Below is a small trained network, with its code and all its weights. Each question gives an input and a target symbol and asks what happens when units are switched off, that is, made to give their printed mean instead of their output.

import numpy as np


def w(rows, s, z=0):
    codes = np.array(rows[::2]) - 128.0
    scale = np.full(codes.shape[1], s)
    scale[-1] = z or s
    return codes * scale


def f(y):
    return y / 2 * (1 + np.tanh(0.7978845608 * (y + 0.044715 * y**3)))


def softmax(a):
    e = np.exp(a - a.max(-1, keepdims=True))
    return e / e.sum(-1, keepdims=True)


def log_softmax(a):
    a = a - a.max(-1, keepdims=True)
    return a - np.log(np.exp(a).sum(-1, keepdims=True))


def net(x, mask):
    ids = ['γδεζπτω'.index(c) for c in x.split()]
    T = len(ids)
    res = E[ids] + P[:T]
    u = 0
    for l in range(2):
        q, k, v = (res @ M[l].T for M in (Q, K, V))
        z = softmax(np.where(np.tri(T) > 0, q @ k.T / 3**0.5, -1e9)) @ v
        res = res + np.where(mask[u], z, O[l][:, -1]) @ O[l][:, :-1]
        u += 1
        y = f(res @ A[l][:, :-1].T + A[l][:, -1])
        res = res + np.where(mask[u : u + 8], y, B[l][:, -1]) @ B[l][:, :-1]
        u += 8
    return log_softmax(res[-1] @ U[:, :-1].T + U[:, -1])


Q, K, V, O, A, B = {}, {}, {}, {}, {}, {}
E = w([
[109,129,226,28,122],'γ',
[60,45,78,26,94],'δ',
[175,141,102,158,161],'ε',
[145,254,175,112,179],'ζ',
[66,138,11,140,134],'π',
[105,144,106,92,142],'τ',
[192,39,138,116,147],'ω',
],0.0065)
P = w([
[110,114,94,174,253],'0',
[122,71,74,57,210],'1',
[253,235,110,66,19],'2',
[88,88,177,193,161],'3',
[153,80,110,115,173],'4',
[234,221,110,68,40],'5',
[79,85,177,209,136],'6',
[164,91,119,127,161],'7',
[216,202,122,89,54],'8',
[76,84,173,219,111],'9',
[185,93,122,141,152],'10',
[201,184,130,102,68],'11',
[81,85,169,236,88],'12',
[192,105,132,146,122],'13',
],0.0057)
Q[0] = w([
[136,141,254,89,139],'0.h0',
[118,57,132,99,41],'0.h0',
[38,211,139,139,74],'0.h0',
],0.04)
K[0] = w([
[197,178,254,22,101],'0.h0',
[64,26,129,82,51],'0.h0',
[119,233,80,100,3],'0.h0',
],0.031)
V[0] = w([
[196,132,123,137,54],'0.h0',
[102,189,101,99,95],'0.h0',
[255,138,76,203,58],'0.h0',
],0.0057)
O[0] = w([
[73,80,73,133,76,8],'0.h0',
[53,130,107,200,93,48],'0.h0',
[111,54,1,124,127,3],'0.h0',
],0.004,0.00038)
A[0] = w([
[44,112,184,156,178,102],'0.n0',
[98,72,190,59,73,76],'0.n1',
[42,104,8,105,107,78],'0.n2',
[138,207,77,193,143,108],'0.n3',
[171,196,221,180,75,72],'0.n4',
[129,134,76,148,72,2],'0.n5',
[96,57,148,168,166,112],'0.n6',
[82,100,147,125,229,107],'0.n7',
],0.012,0.0066)
B[0] = w([
[135,159,129,190,77,160],'0.n0',
[206,105,124,201,152,176],'0.n1',
[168,119,189,124,59,161],'0.n2',
[183,82,176,172,133,176],'0.n3',
[97,99,86,134,54,131],'0.n4',
[194,99,25,112,109,7],'0.n5',
[80,110,92,184,53,188],'0.n6',
[147,138,5,183,45,217],'0.n7',
],0.017,0.0011)
Q[1] = w([
[154,234,117,125,68],'1.h0',
[74,133,94,123,56],'1.h0',
[251,74,112,4,155],'1.h0',
],0.029)
K[1] = w([
[156,228,164,76,140],'1.h0',
[166,136,76,62,78],'1.h0',
[100,73,255,75,147],'1.h0',
],0.03)
V[1] = w([
[141,51,107,176,212],'1.h0',
[108,38,115,101,66],'1.h0',
[251,102,153,146,98],'1.h0',
],0.023)
O[1] = w([
[135,205,110,240,214,128],'1.h0',
[12,166,138,149,72,126],'1.h0',
[173,250,38,130,73,254],'1.h0',
],0.014,0.0063)
A[1] = w([
[143,71,139,166,219,126],'1.n0',
[38,87,154,98,131,49],'1.n1',
[31,116,1,28,212,84],'1.n2',
[99,111,139,50,126,55],'1.n3',
[58,84,157,188,148,113],'1.n4',
[188,170,194,33,191,57],'1.n5',
[138,180,136,18,120,83],'1.n6',
[99,140,112,210,141,3],'1.n7',
],0.0093,0.0084)
B[1] = w([
[91,97,179,174,90,194],'1.n0',
[209,137,220,121,162,152],'1.n1',
[110,126,117,119,206,132],'1.n2',
[144,141,55,148,86,155],'1.n3',
[92,131,26,100,186,194],'1.n4',
[123,250,154,121,120,174],'1.n5',
[130,66,172,148,186,254],'1.n6',
[102,149,208,35,113,197],'1.n7',
],0.02,0.0094)
U = w([
[134,70,138,63,31,255],'γ',
[177,94,159,82,204,151],'δ',
[135,164,213,128,117,80],'ε',
[172,167,85,184,150,90],'ζ',
[80,172,90,159,4,89],'π',
[98,100,126,246,125,142],'τ',
[62,147,94,118,130,81],'ω',
],0.0041,0.0044)

Each question gives the input, a string of symbols that net reads in full, and the target symbol t.
The units are the heads (3 rows each of Q, K, V and O) and the neurons (one row each of A and B). Each row of codes is followed by its name. A weight is (code - 128) times the scale printed after its matrix; where a second scale follows, it is the last column's (O, A, B and U).
mask holds one flag per unit, layer by layer, with each layer's heads first. A switched-off unit (its flag False) gives its mean, the last column of its rows in O or B, instead of its output. The means were averaged over made-up inputs and are rounded, as every weight is.
A unit's drop is (log p(t) with every unit on - log p(t) with that unit switched off) / (log p(t) with every unit on - log p(t) with every unit switched off).
The circuit of an input: a set's keep is (log p(t) with only the set's units on - log p(t) with every unit switched off) / (log p(t) with every unit on - log p(t) with every unit switched off). Starting from the 12 units with the biggest drops (on a tie, the unit counted first), units are removed one at a time, each time the one whose removal leaves the highest keep (on an exact tie, the one counted first), for as long as the keep stays at least 0.8.
units of the circuit, in order: the units of the circuit, biggest drop first
most important unit: the unit with the biggest drop
k most important neurons: the k neurons with the biggest drops, biggest first
k most important neurons of layer l: the k neurons of layer l with the biggest drops, biggest first
input δ π π, target δ: units of the circuit, in order	[1.n6; 1.h0; 0.n6]
input π ζ π ε, target π: units of the circuit, in order	[0.n7; 0.n2; 1.h0]
input γ ω γ δ δ δ ω ε ε ω, target γ: most important unit	0.n0
input ε ω ζ ω ω δ ω ω π π, target ε: 2 most important neurons	[0.n7; 1.n7]
input γ δ ε ε γ γ ω, target γ: 2 most important neurons of layer 0	[0.n0; 0.n3]
input π π δ ε δ ω π π δ τ, target π: 3 most important neurons of layer 0	[0.n2; 0.n3; 0.n7]
input ζ δ ω ζ ε, target τ: units of the circuit, in order	[1.h0; 1.n0; 1.n7]
input π ω ω δ τ τ δ π ω ζ, target π: units of the circuit, in order	[0.n2; 0.n7; 1.h0]
input δ τ τ γ γ γ γ, target δ: 3 most important neurons of layer 1	[1.n1; 1.n4; 1.n0]
input ω ω ε ζ γ τ, target γ: 4 most important neurons	[0.n7; 0.n2; 1.n3; 0.n1]
input π ζ ε ω, target π: 4 most important neurons of layer 0	[0.n2; 0.n7; 0.n3; 0.n6]
input ζ ζ ω ε π ω ε, target ζ: units of the circuit, in order	[0.n7; 0.n3; 1.h0]
input δ ω δ, target δ: 4 most important neurons	[1.n6; 0.n6; 0.n7; 0.n4]
input ω π ε τ π ε γ, target ω: 4 most important neurons	[0.n7; 1.n4; 0.n6; 1.n7]
input ζ ε δ, target γ: 3 most important neurons	[1.n6; 0.n2; 0.n3]
input δ π ε ζ, target δ: 2 most important neurons	[1.n1; 0.n7]
input ε ω τ π ζ γ ω, target ε: 3 most important neurons of layer 1	[1.n7; 1.n4; 1.n0]
input τ ε ε γ ε ε δ τ ω ζ, target τ: 2 most important neurons of layer 1	[1.n0; 1.n7]
input δ τ ε δ ε π δ, target δ: 3 most important neurons	[0.n7; 1.n1; 0.n3]
input π ω τ, target γ: most important unit	1.h0
input δ π π ζ δ τ τ γ, target ζ: 2 most important neurons of layer 1	[1.n7; 1.n0]
input τ τ γ γ ζ ε ζ ω τ δ π τ π, target τ: 2 most important neurons	[0.n7; 1.n0]
input ε γ ε π, target ε: 3 most important neurons	[1.n7; 0.n7; 0.n3]
input γ τ ε γ ω π ε, target γ: 3 most important neurons of layer 0	[0.n0; 0.n3; 0.n7]
input δ ε ε δ ε ε τ, target δ: 3 most important neurons of layer 1	[1.n1; 1.n4; 1.n0]
input π δ τ γ ω, target ω: units of the circuit, in order	[1.h0; 0.n6; 1.n4; 0.h0]
input δ ε δ τ ω π ω π ω ω δ ε δ δ, target π: 3 most important neurons	[0.n1; 1.n6; 0.n2]
input π ω δ ε π π ω ε ω δ ω δ ω, target π: most important unit	0.n2
input δ ω ω ε γ ζ ω τ ε ω, target δ: 3 most important neurons	[1.n1; 0.n7; 0.n3]
input ω ε ε γ ε ζ δ, target ω: most important unit	0.n7
